The three nearest rows among all rows above each row, by straight-line distance, nearest first (none for the first four rows):
In the rows, zero is written as 128.
1: [130 138 115 126 166 148 132 122 120 151 133 107 137 125 159 139 124  98
 134 128 131 144 109 103 123 135 124 113 117 135 146 146 126 135 114 121
 141 141 146 106 132]
2: [101 134 117 135 110 122 117 113 109 135 110 122 121 136  35 111 101 143
 167 130 139 121 132 130 120 159 163 133 122 126 137 143 135 128 129 110
 149 118 133 107 114]
3: [117 121 112 137 138 129 136 141 126 143 129 130 124 140 152 139 139 119
  92 136 109 103 154   9 139 102 154 151 123 137 138 123 140 161 128 137
 123 135 133 127 147]
4: [129 118 134 130 173 124 109 128 134  87 142 141 145 157 154 135 107 120
  92 115  75 140 138 166 143  89 115 115  98 130 114  84 135 136 124 120
 129 126 107 136 130]
5: [132 115 127 146 230 135 125 132 115 173 130  98 131 139 231 132 139 115
 133 132 140 126 127  52 130 107 115 139 144 126 126 112 132 141  80 123
 138 128 131 108 115]	1 3 4
6: [134 131 124 144  94 136 120 102 132 168 135 112 120 126 130 122 116 124
 119 143 153 140 116  67 126 146 154 128 119 142 127 148 127 117 144 108
 135 127 143 124 114]	1 2 3
7: [131 121 109 147   1 116 131 126 141 144 125 132 139 112  82 138 109 162
  97 178 123 109 104 137  89 134 188 110 124 142 124 120 148 110  91 131
 144 125 135 143 160]	6 2 1
8: [120 149 113 133  71 119 128 132 117 101 140 145 136 149  93 118 107 158
  81 150 110 130 127 144 134 115 124 125 123 124 113 115 131 127  98 128
 139 136 126 131 165]	7 4 2
9: [136 122 120 127 147 147 119 140 124 128 133 142 136 120 129 115 157 133
 103 130 125 149 134  65 122 130 133 148 137 133 126 130 114 133 157 117
 133 112 126 137 135]	6 3 1
10: [155  96 130 128 252 118 116 134 107 114 100 125 126  89 139 117 159  99
 133  86 115 109 144 144 140 124 117 134 132 124 115 139 134 151 145 120
 132 127 130 107 139]	1 9 4
11: [123 122 122 131  37 137 134 141 132 135 124 123 145 125  86 127  99 166
 139 131 130 149 142 153 139  97 123 110 137 113 144 145 125 140 113 136
 122 124 139 133 114]	8 2 7
12: [140  89 123 176 255 175 140 129 118  86 133  73 126 168 165 135 131 105
  45 128 107 127 138 222 129 102  94 142 120 127 119 109 146 141 117 118
 155 121 123 119 126]	4 10 1
13: [119 124 102 116 105 144 107 118 120 125 149 129 135 162  87 129 140 138
  76 132 118 128 141 184 123  92 116 119 113 128 119 109 138 147 125 124
 141 126 119 151 150]	8 4 11
14: [134 118 130 122 124  81 115 117 133  62 133 133 136 170 180 135 103 133
 124 110 100 115 140 194 140 115 132 135 138  99 112 133 148 122  88 150
 122 121 129 111 149]	4 8 13
15: [119 135 118 145   1 123 137 126 130 128 136 124 125 187 103 118 102 140
  99 178 123 104 117 140 104 102 118 123  61 123  96 109 152 116  56 126
 142 105 124 120 130]	8 7 11
16: [133 133 106 114  43  96 125 152 130  97 123 157 116 145 149 121 127 114
 161 146 129 141 147 205 129  92 101 136 141 114  99 122 114 120 112 143
  98 142 123 125 119]	11 14 8
17: [135 120 128 143 128 154 123 128 122 198 133 143 161 121  98 136 113 129
 118 130 112 129 108  33 134 131 165 134 115 106 142 130 125 151 118 124
 128 121 112 127 128]	6 9 3
18: [123 140 108 134  19 144 129 117 135 104 123 141 116 102  72 159 124 154
 117 124 113 163 109 136 152 142 158 141 138 126 116 117 128 119 201  96
  63 154 113 133 136]	11 8 6
19: [ 89 137 130 134  53 133 126 144 106 115 142 104 143 149 203 115  79 126
 110 145 109 157 159 255 119  81 117 141 120 129  67 134 136 113  69 121
 160 133 141 140 119]	16 14 8
20: [144 113 126 144 111 130 138 131 108 167 119 144 128 144  88 131 140 150
  86 142 111 125 132  41 125  97 160 174 112 132 146 146 131 125 141 133
 139 140 121 131 122]	17 3 9
21: [115 131 141 141 121 121 128 130 124 114 149 128 147 130 167 129 116 160
 122 131 117 127 124 162 122 112 109 145 128 130  84 148 140 130 128 124
 104 131 112 126 123]	14 4 8
22: [139  83 106 139 147 135 114 131 119 127 113 146 105  94 129 137 180 158
 126 144 112 157 136   1 137 139 151 137 132 131 143 125 148 110 133 112
 113 110 135 132 102]	9 3 20
23: [121 135 138 164 128 129 131 125 130 109  89 123 124 122 119 127 132 125
 113 139  99 112 130 157 141 134 122 127 136 107 106  84 147 100 105 121
 122 131 129 122 123]	21 8 4
24: [141  94 125 154 127  97 120 134 130  65 151 159 159 159 203 158 112 134
 113 108  75 105 152 205 132 107  92 176 133 132 121 119 123 146 117 107
 118 120  94 125 152]	14 4 21
25: [121 145 125 141 255 183 146 140 126 150 121  91 115 111 133  89 127 149
 132 135 114 128 158 127 106  42 129 144 131 120 177 141 112 136 132 130
 181 116 162 103 115]	1 10 5
26: [126 143 130  89 122 113 134 146 130 140 135 118 118  87 132 110  97 132
 138  93 138 126 122 104 113 149 108 137 132 122 124  97 124 108 136 135
 171 132 151 119 133]	1 9 6
27: [131  98 119 141  93 118 137 127 124  99 124 135 129 124  97 118 138 117
 149  93 126 153 133 122 133 123 141 154 119 135 120 149 134 136 168  99
 169 120 137 128 114]	9 2 6
28: [156  89 111 118 255 131 145 145 155 109 118 146 128 153 155 142 181 104
 114 131 106 109 161 116 118 124 113 134 139 123 111 104  99 125 138 122
 151 128 133 139 123]	10 9 4
29: [146 141 122 110 246 170 138 122 111 136  90 113 116 150 145  81 130 120
 127 111 104 103 127 249 113  88 116 122  99 124 110 115 121 144 128 121
 171 135 144  94 129]	12 10 25
30: [141 123 127 131 121 129 120 134 144 117 115 116 137 154 114 120 107 121
 140 138 101 115 122 123 128 133 153 142 110 122 129 112 132 112 161 117
 153 118 142 143 133]	27 23 9
31: [143 133 125 122 131 141 122 157 119 147 140  90 125 176 203 134  76 128
 111 137 152 126 118 255 138 118 118 142 119 116  48 140 129 107 100 130
 119 114 147 113 127]	19 21 14
32: [136 127 144 126 118 117 131 127 134 115 166 143 119  99 148 128  99 135
 132 149 167 120 119 120 142 132 137 106 119 136 105 140 136 127 106 124
 137 142 134 122 125]	21 6 1
33: [151  87 133 141 255 110 126 112 131 120 163 148 148 145 255 154 152 110
 255 111 123 135 159  64 123 131 151 138 120 145 142 109 108 166 187 124
 121 154 123 164 135]	5 28 10
34: [131 117 134 133 112 141 118 142 149 124  89  85 138 152 144 104 134 113
  59 138  67 106 114 225 148 120 134 105  92 144 129 122 140 149 119 112
 147 126 142 114 142]	13 23 4
35: [130 157 132 109  27 151 133 123 134  83 153 114 125 125 154 136 123 134
 158 133 146 127 125 195 159 144 103 141 149 110 131 132 132 122 116 120
 113 141 116 142 130]	16 11 21
36: [147 115 123 150 151 145 129 120 139  95 140 164 146 156 159 131  97 153
  53 128  99 117 120 135 120 111 117 148 119 113 127 120 156 143  98 128
 105 117 114 124 161]	4 21 8
37: [132 116 127 123 224 129 130 133 137 130 100  88 130 119 150 131 117  93
 142 127 110 120 168 132 149 141  77 116 130 117 132  96 128 121 120 132
 170 119 121 113 111]	10 28 1
38: [129  80 127 136 159 151 133 149 123 222  93 143 149 104  99 198 124 131
  61  50 118 155 123   1 141 143 148 190 131 135 142 104  76 128 213 126
  99 135 148 148 120]	17 20 9
39: [139 134 107 162 106 174 107 125 159 103  67 145 121 144 126 126 132 125
 112 109  64 142 174 255 114 115 117 145 134 140 130 123 132 136 127 133
 116 145 122  96 156]	34 23 13
40: [116 131 142 147 218 116 115 123 136 122 142 127 133 138 154 153 133 115
 119 134 128 114 128  85 111 122 114 125 115 134 101 116 123 139 139 143
 125 116 121 108 139]	1 9 28
41: [125 123 135 130 195 130 135 123 126 128 121 144 123 146 161 135 142 119
 119 114 106 119 134 112 113 103 142 169 144 126 133 133 128 140 153 135
 152 117 128 108 138]	40 9 1
42: [126 132 144 134 141 117 128 140 136 114 156 147 138 140 186 160 123 113
 160 151 122 130 123 149 121 127 133 134 116 135 111 125 134 135  95 115
 119 128 139 133 124]	21 32 1
43: [124 107 119 161 132 132 104 145 118 133 150 157 146 147 166 150 133 173
  74 132  85 132 147 140 144  87 136 129 136  99  87 143 128 128 139 120
  93 139 110 144 148]	21 36 4
44: [127 117 124 121 192 123 143 133 117 142 132 108 154  91 154 110 122 119
 139 133 115 110 145  76 115 127 107 123 128 144 142 117 116 109  72 154
 149 122 154 125 138]	1 37 40
45: [133 123 131 136 233 129 139 124 129 138 142 127 117 152 219 128 134 134
 114 131 106  99 133 136 135 110 104 135 113 136 120 141 137 130 133 140
 136 140 131 107 138]	41 40 5
46: [133  96 127 125 153 134 118 129 119 167 128 135 128 135 168 156 151 120
  96 102 100 126 143  48 147  97 120 171 119 102 125 122 122 142 125 152
 108 123 115 154 123]	3 9 41
47: [131  96 125 106 255 137 152 106 121 186 154 141 136 114 255 158 130  89
 239 119 158 140 124   1 128 116 112 130 147 139 128 150 124 132 133  94
 136 137 125 160  98]	33 5 1
48: [151 132 105 152 113 115 141 122 138  95 133 127 126 139 125 146 148 131
 121 101 124 146 147  60 121 124 127 134 147 137 127 105  93 134 127 105
 143 117 143 148 144]	9 27 30
49: [123  90 158 157 255 118 109 135 128 101 125 132 152 135 194 154 142  91
 112 127 104 116 141 140 132 108  87 150 127 127 115 119 138 149 126 134
 119 134 118 146 158]	45 40 10
50: [131 114 132 156 213 124 116 104 115 104 141 140 104 150 198 140 136 128
 117 127  96 137 146  51 122 122  91 124 123 138 105 113 129 143  73 147
 102 132 124 129 128]	40 5 45
51: [109 125 116 110 148 131 148 100 123 134 125 134 119 133 140 145 151 118
 123 131 140 134 133 136 120 133 135 144 130 129 118 136 123 139 162 142
 124 129 115 131 128]	41 9 1
52: [146 123 120 155 219 102 134 124 135 104 110 125 120 112 136 139 148  86
 138  99 132 123 123 130 143 153 125 128 111 125 144 109 118 118 123 121
 140 111 138 142 147]	10 37 40
53: [121 139 133 115  47 111 122 139 126 115 142 145 149 155 120 136 135 137
  83 163 135 129 122 149 131 112 137 152 110 129 112 130 150 110 121 138
 115 139 109 128 122]	8 21 13
54: [159 114 121 162 146 145 166 144 122 129 105 138 130 158  78 134 129 160
 124  70 119 129 134   1 127 124 128 179 130 128 112 101  95 123 135 131
 127 152 123 119 129]	20 48 9
55: [113 125 135 156 142 132 143 118 131 132 109 108 155 170  74 110 118 111
 128 148  95 117 109 158 113 115 139 123 110 134 124 105 122 139 142 114
 138 138 135 121 106]	30 23 2
56: [128 124 120 118 156 167 120 146 148 190 138 131 138 129 138 121 123 124
 129 113 143 116 139  85 110 101 162 125 129 152 133 137 130 121 137 120
 161 125 148 126 144]	1 9 6
57: [134 119 129 152 255 170 136 124 131 153  77 100  91 148 155 122 117 120
 124 130 117 140 130 251 123  34 102 141 117  96 159 135 152 146 146 135
 107 145 116 103 125]	29 12 25
58: [118 106 126 130 139 138 152 125 140 109 124 126 141 161 143 152 124 159
  82 131 113 125 119  44 120 104 143 184 132 128 123 149 143 136 145 148
 130 115 121 133 117]	3 20 9
59: [121 101 137 140 255 128 154 138 136 177  68 100 147 160 117 127 156 127
  35 126 117 120 161 233 133 121 116 137 132  93 162 155 129 126 150 146
 130 126 139 126 138]	57 12 29
60: [127 124 136 133  81 111 130 131 137 112 135 136 124 185  88 138 120 152
  57 132 103 129 125 145 124 148 125 169 123 128 118 118 130 136 119 131
 120 115 134 101 162]	8 53 13
61: [122 123 118 145 122 148 111 130 135 126 130 143 132 161  92 129 103 142
 104 122  94 114 148 143 122 121 130 136 110 121 138 109 140 130 140 126
 148 134 145 119 154]	30 13 8
62: [122 123 137 154 148 117 112 139 126 115 136 179 130 146 145 118 117 135
  72 135  86 124 147 156 141 118 125 170 130 111 125 111 141 133  79 128
 131 120 113 127 157]	36 4 61
63: [112 134 103 131 126 142 148 132 144 149 111 130 130 168  98 127 133 165
 114 121  86 114 119 142 145 121 147 175 139 125 109 128 143 121 130 116
 122 136 130 131 140]	61 30 60
64: [119  96 104 137 138 166 118 118 133 137 132 142 143 138 154 120 166 126
 120 139 107 123 152  50 124 117 120 153 140 124 120 119 101 143  76 149
 111 118 135 119 132]	46 9 3
65: [131 127 124 136  45 134 136 110 120 129 133 129 135 140 150 103 124 143
  81 150 115 132 139 124 114 108 137 125 123 124 106 140 125 130 117 123
 112 141 121 108 135]	53 8 21
66: [139 108 113 125 119 125 131 111 113 132 131 136 125 105 135 148 170 151
 109 127 117 144 133   1 130 136 141 151 128 128 129 134 117 143 129 135
 119 132 132 128 110]	22 9 3
67: [133  91 130 141  96  89 130 149 116 120 126 108 136 125 121 153 148 114
 129 129 116 144 125 146 108 128 118 161 129 133 126 118 129 122 168 138
 155 141 116 137 135]	27 30 51
68: [102 129 131 107   1 148 144 115 128 144 147 131 141 117 117 119 100 123
  84 185 108 141 125 143 107 131 180 136  70 109  96 163 121 118  63 128
 134 131 153 114 176]	7 65 15
69: [118 154 137 121  43 105 125 131 120 127 146 125 161 112 122 123 110 131
 150 132 134 107 104 166 132 127 135 145 130 139 135 138 124 102 145 127
 124 137 128 137 122]	53 35 11
70: [127 121 116 163 254 110 126 170 141  76 123 138 118 165 204 135 126  95
  97 115  78 119 136 144 131 114  76 153  98 113 112  98 118 158 129 123
 154 115 136 136 161]	49 45 28
71: [138 104 131 147 213 123 126 125 137 126 121 122 139 144 150 133 133 143
 107  81 129 126 150 133 131 102 113 178 119 116 114 104 144 144 105 160
 109 130 114 130 128]	41 40 49
72: [125 118 132 134 181 115 137 143 113 127  98 155 152 122 156 126 136 129
  87 126 110 124 144   5 100 125 117 165 115 117 134 105 110 139 107 103
 136 128 143 132 154]	3 9 66
73: [138 124 122 116 111 113 132 118 121 129 131 149 114 167  85 127 122 152
  94 152 134 121 118 129 117  98  96 128 108 109 153 114 119 122 128 132
 120 137 152  91 134]	61 8 60
74: [131 128 126 124  96 191 121 132 129 136 131 124 149 107  72 162 133 127
 103 124 119 171 138 217 130 144 127  61 121 126 124 135 147 120 135 128
 142 135 118 140 142]	13 11 61
75: [152 101 109 122 243 151 132 116 105 109 154 139 127 108 255 142 160 109
 254 107 155 177 129 143 110 115 122 151 140 168 135 132  93 135 166  83
 166 151 112 145 141]	33 47 45
76: [126 112  91 119  86 141 122 136 121 168 140 161 162 141 167 149 136 157
 159 139 130 167 138  36 127 105 142 135 140 123 112 128 101 121 120 132
 118 132 109 146 128]	66 64 9
77: [125  94 113 158 111 133 127 113 139 113 130 126 140 173  95 145 147 127
  84 156  90 128 136 159 137 109 142 132 136 134 109 101 131 136 128 127
 110 136 124 123 172]	13 61 60
78: [ 97 133 133 121   5 135 137 126 135 120 127 137 156 138 120 128  94 158
  83 197 126 126 121 106 102 145 132 176  83 138  98 130 149 102 132 120
 130 137 119 131 137]	53 65 68
79: [154 127 127 133 198  97 115 139 126 123 160 148 151 132 181 106 124 104
 100 141  86 117 117  95 135 120 132 126 117 125 128 124 147 143 109 142
 119 119 120 141 141]	40 45 41
80: [143 104 118 133 255 135 157 126 129  98 122 129 126 125 119 120 121 114
 112 121 126 102 122  26 114 115 104 118 127 135 172 113 151 130 130 150
 134 132 140 128 100]	40 44 72
81: [130 108 119 117 125 136 123 145 123 191 147 130 120 144 201 117 150 116
 149 103 129 114 148 136 122 100 136 144 136 116 120 143 148 138  88 129
 137 118 141 147 123]	42 56 1
82: [136 123 126 115 194 118 124 134 134 115 138 129 131 136 148 122 110 124
 137 146  93 137 141 147 130 130 123 131 113 126 145 109 155 138 100 124
  95 124 101 103 148]	79 4 42
83: [129 134 117 121  79 147 137 102 136 208 138 146 137 117 136 133 147 130
 202 123 136 148 134  32 131 118 151 133 140 149 120 174 126 119 128 130
 125 143 127 133 116]	76 6 17
84: [136  90 113 122 155 136 133 129 124 136 134 142 139 129 179 141 152 112
  88 139 103 157 116  88 124 110 119 150 142  99 136 142  94 141 129 105
 148 141 134 147 124]	9 46 41
85: [142 137 141 152 221 116 126 152 116 124 124 110 130 117 157  90 134  79
 127 113 134 112 158 126 139 126 136 133 128 122 129 156 125 130 119 124
 168 113 127 135 155]	52 10 41
86: [136 137 119 122  36 119 108 122 117 133 164 123 149 144 162 147 101 126
 174 136 112 126 150 146 135 147 137 152 161 124 114 114 146 137  96 117
 118 119 141 138 139]	35 69 42
87: [154 133 120 155 255 124 111 155 134 121 125  97 157 114 139  92 129 134
 113 128 115  94 132 146 139 130  73 151 140 112 140 123 132 136 145 139
 149 117 117 134 155]	85 10 37
88: [132 119 121 110 126 132 111 143 124 135 143 114 130 120 134 102 122 123
 137 124 139 161 133  99 124 118 104 114 136 115 129 116 138 148  53 146
 130 137 132 129 154]	1 44 32
89: [119 108 120 144 135 154 113 129 113 108 117 128 104 142 100 147 116 134
  61 137  93 117 141 126 117  96 121 128 117 101 115 118 144 134 105 109
 117 132 124 117 139]	61 77 36
90: [118 127 119 117 114 166 121 105 130 133 131 126 141 108 131 168 114 121
 174 128 129 128 117 113 137 125 136 135 127 135 126 128 139 146 137 130
 124 124 133 145 130]	51 1 30
91: [120 110 126 144 171 115 139 118 108 208 162 142 141 137 154 148 125 151
 132 120 100 125 138  35 144 123 132 127 134 130  98 118 108 121 117 121
 112 128 140 125 134]	46 17 3
92: [126 118 122 120 163 130 109 130 116 151 144 158 127 152 154 131 153 119
  80 106  95 126 116  51 126 118 136 147 129 108 142 141 127 128 130 115
 105 129 106 105 119]	46 9 84
93: [115 122 130 137  80 143 141 122 129 174 125 106 129 142 121 132 110 141
 130 116 142 126 119 124 101 123 149 146 115 135 139 129 114 120 119 121
 161 121 143 115 142]	6 30 56
94: [123 131 142 128 117 128 119 128 123 104 129 132 144 146  89 142 105 110
 109 133  95 125 138 152 127 116 145 160 100 122  98 123 135 148 117 116
 150 122 125 133 124]	61 30 55
95: [126 113 138 123 106 134 120 131 129 123 129 131 142 147  95 132 106 124
 112 123 116 136 121 124 109 109 131 138  99 130 134 102 134 132 130 130
 129 125 127 108 132]	61 94 30
96: [158  90 138 122 255 130 127 141 138  79 113 158 124 159 167 131 188 128
 120 126  86 129 136  21 135  98 103 161 130 138 116  94  94 126 129 132
 118 114 140 128 148]	28 50 72
97: [116 150 125 118  15  97 122 128 123  85 149 110 120 113 102 125 105 126
 175 147 174 123 122 218 146 137 135 123 146 135 128 125 145 137 125 133
 128 127 131 141 115]	35 69 16
98: [131 134 129 131 102  95 106 132 141  81 146 160 127 176 174 160 101 109
  93 138  97 105 170 188 133 109  99 137 125 137  93 113 130 132 110 133
 131 144 124 113 169]	14 24 62
99: [128 137 130 191 147 130 130 142 107 128 135 104 105 152 210 138 126 133
 116 133 138 137 153 245 131  61 129 129 145 111  62 130 145 122  70 125
 114 127 125  96 144]	31 19 21
100: [131  95 128 174 134 119 156 145 124 139 134 145  99 158 147 187 118 184
 114 100 118 113 122 146 121  86 125 185 156 137 128 120 145 130 118 118
 104 132 126 132 151]	63 21 43
101: [130 133 138 173 255 126 135 131 145 132 130  78  95 138 129  93 132 119
 145 118  84 140 124 241 130  97 132 106 127 106 142 103 134 136 119 152
 141 127 154 123 118]	29 57 12
102: [125 113 148 100  94 110 126 130 138 117 126 169 146 136 143 144 103 118
 118 135 128 117 112 135 131 125 122 125 109 131 125 114 134 134  99 111
 109  88 136 131 152]	95 42 32
